Below are the code and all the weights of a small trained network. Each question names an input and a class and asks about switching units off, where a switched-off unit gives its printed mean instead of its output.

import numpy as np


def w(rows, s, z=0):
    codes = np.array(rows[::2]) - 128.0
    scale = np.full(codes.shape[1], s)
    scale[-1] = z or s
    return codes * scale


def norm(h):
    return h / np.sqrt((h * h).mean(-1, keepdims=True) + 1e-5)


def f(y):
    return y / 2 * (1 + np.tanh(0.7978845608 * (y + 0.044715 * y**3)))


def log_softmax(a):
    a = a - a.max(-1, keepdims=True)
    return a - np.log(np.exp(a).sum(-1, keepdims=True))


def net(x, mask):
    res = np.array(x, float).reshape(1, 6) / 4 @ E
    u = 0
    for l in range(2):
        y = f(norm(res) @ A[l][:, :-1].T + A[l][:, -1])
        res = res + np.where(mask[u : u + 7], y, B[l][:, -1]) @ B[l][:, :-1]
        u += 7
    return log_softmax(norm(res)[-1] @ U[:, :-1].T + U[:, -1])


A, B = {}, {}
E = w([
[154,67,173,136,66,159,104,203],'x0',
[99,179,120,184,75,145,104,93],'x1',
[199,107,1,141,146,166,31,143],'x2',
[87,106,145,112,139,85,72,121],'x3',
[87,143,134,223,219,140,132,208],'x4',
[178,76,172,194,137,137,125,79],'x5',
],0.0076)
A[0] = w([
[49,91,156,97,177,20,2,74,3],'L0N1',
[200,140,137,64,57,151,156,45,11],'L0N2',
[216,213,105,123,146,218,247,123,91],'L0N3',
[59,177,88,215,40,131,108,73,72],'L0N4',
[186,50,100,67,212,37,200,157,42],'L0N5',
[212,91,183,201,153,97,116,61,61],'L0N6',
[110,163,71,121,220,101,171,14,9],'L0N7',
],0.0082,0.005)
B[0] = w([
[172,75,136,199,105,20,116,205,200],'L0N1',
[67,84,162,75,179,66,49,123,235],'L0N2',
[142,79,143,201,91,4,88,185,251],'L0N3',
[244,155,212,82,191,160,133,164,205],'L0N4',
[205,222,209,137,142,191,100,105,218],'L0N5',
[94,231,44,40,70,102,172,236,213],'L0N6',
[9,145,158,152,7,253,36,163,230],'L0N7',
],0.012,0.0031)
A[1] = w([
[73,130,209,92,98,87,145,165,200],'L1N1',
[69,174,99,112,148,134,150,195,126],'L1N2',
[112,182,77,38,147,102,158,197,158],'L1N3',
[98,128,115,232,207,169,182,167,88],'L1N4',
[139,10,165,102,75,222,143,203,3],'L1N5',
[90,90,164,145,117,119,254,54,71],'L1N6',
[184,75,5,131,147,156,68,102,121],'L1N7',
],0.0094,0.0052)
B[1] = w([
[148,132,73,164,158,163,135,118,255],'L1N1',
[155,132,96,118,91,115,115,119,169],'L1N2',
[160,152,124,126,86,110,169,142,180],'L1N3',
[107,96,153,5,112,91,94,59,177],'L1N4',
[38,159,152,142,79,156,78,135,148],'L1N5',
[113,143,69,190,190,151,166,91,137],'L1N6',
[90,152,144,179,173,134,217,94,191],'L1N7',
],0.014,0.0088)
U = w([
[23,166,151,144,53,206,84,142,206],'0',
[115,156,86,181,208,157,223,75,105],'1',
[244,193,246,85,147,177,127,139,167],'2',
[159,191,57,86,48,78,185,168,127],'3',
[90,74,138,5,141,55,106,66,103],'4',
[138,62,163,222,98,31,130,197,131],'5',
[180,66,121,133,92,163,149,146,1],'6',
],0.015,0.0051)

Each question gives the input, the list of numbers given to net, and the class t.
The units are the neurons (one row each of A and B). Each row of codes is followed by its name. A weight is (code - 128) times the scale printed after its matrix; where a second scale follows, it is the last column's (A, B and U).
mask holds one flag per neuron, layer by layer. A switched-off neuron (its flag False) gives its mean, the last column of its row in B, instead of its output. The means were averaged over made-up inputs and are rounded, as every weight is.
A unit's drop is (log p(t) with every unit on - log p(t) with that unit switched off) / (log p(t) with every unit on - log p(t) with every unit switched off).
The circuit of an input: a set's keep is (log p(t) with only the set's units on - log p(t) with every unit switched off) / (log p(t) with every unit on - log p(t) with every unit switched off). Starting from the 12 units with the biggest drops (on a tie, the unit counted first), units are removed one at a time, each time the one whose removal leaves the highest keep (on an exact tie, the one counted first), for as long as the keep stays at least 0.8.
units of the circuit, in order: the units of the circuit, biggest drop first
top k neurons in layer l: the k neurons of layer l with the biggest drops, biggest first
drop when u is switched off: that unit's drop, to one decimal
input [-7,2,3,-8,-3,8], class 3: units of the circuit, in order	[L0N6]
input [5,-1,-8,-6,-5,3], class 1: units of the circuit, in order	[L1N6; L1N1]
input [3,1,6,-3,5,-5], class 1: units of the circuit, in order	[L1N7; L0N7]
input [1,8,-8,-4,7,5], class 1: top 2 neurons in layer 0	[L0N5; L0N7]
input [6,4,2,-8,8,7], class 4: top 3 neurons in layer 0	[L0N7; L0N1; L0N5]
input [-3,5,2,7,5,-5], class 5: top 3 neurons in layer 0	[L0N1; L0N6; L0N5]
input [5,8,5,5,-7,6], class 2: top 3 neurons in layer 0	[L0N4; L0N7; L0N3]
input [3,5,4,0,-6,5], class 4: top 4 neurons in layer 0	[L0N2; L0N5; L0N7; L0N1]
input [7,1,-1,-7,-2,3], class 0: top 2 neurons in layer 1	[L1N5; L1N3]
input [-6,6,5,-6,-4,6], class 0: top 2 neurons in layer 0	[L0N7; L0N1]
input [8,7,4,-4,-8,4], class 0: top 2 neurons in layer 0	[L0N5; L0N3]
input [-8,-1,-3,-7,3,-8], class 0: top 2 neurons in layer 0	[L0N7; L0N6]
input [0,1,-3,4,-3,-2], class 5: top 2 neurons in layer 0	[L0N1; L0N6]
input [0,-6,0,-8,-3,-5], class 5: top neuron in layer 0	[L0N3]
input [-7,-1,-3,7,8,-2], class 4: top 2 neurons in layer 1	[L1N4; L1N5]
input [0,2,-4,2,0,7], class 3: drop when L0N6 is switched off	1.4
input [-8,-8,1,7,-1,5], class 0: drop when L0N3 is switched off	0.0
input [-8,-5,-1,7,-4,4], class 0: drop when L0N7 is switched off	1.0
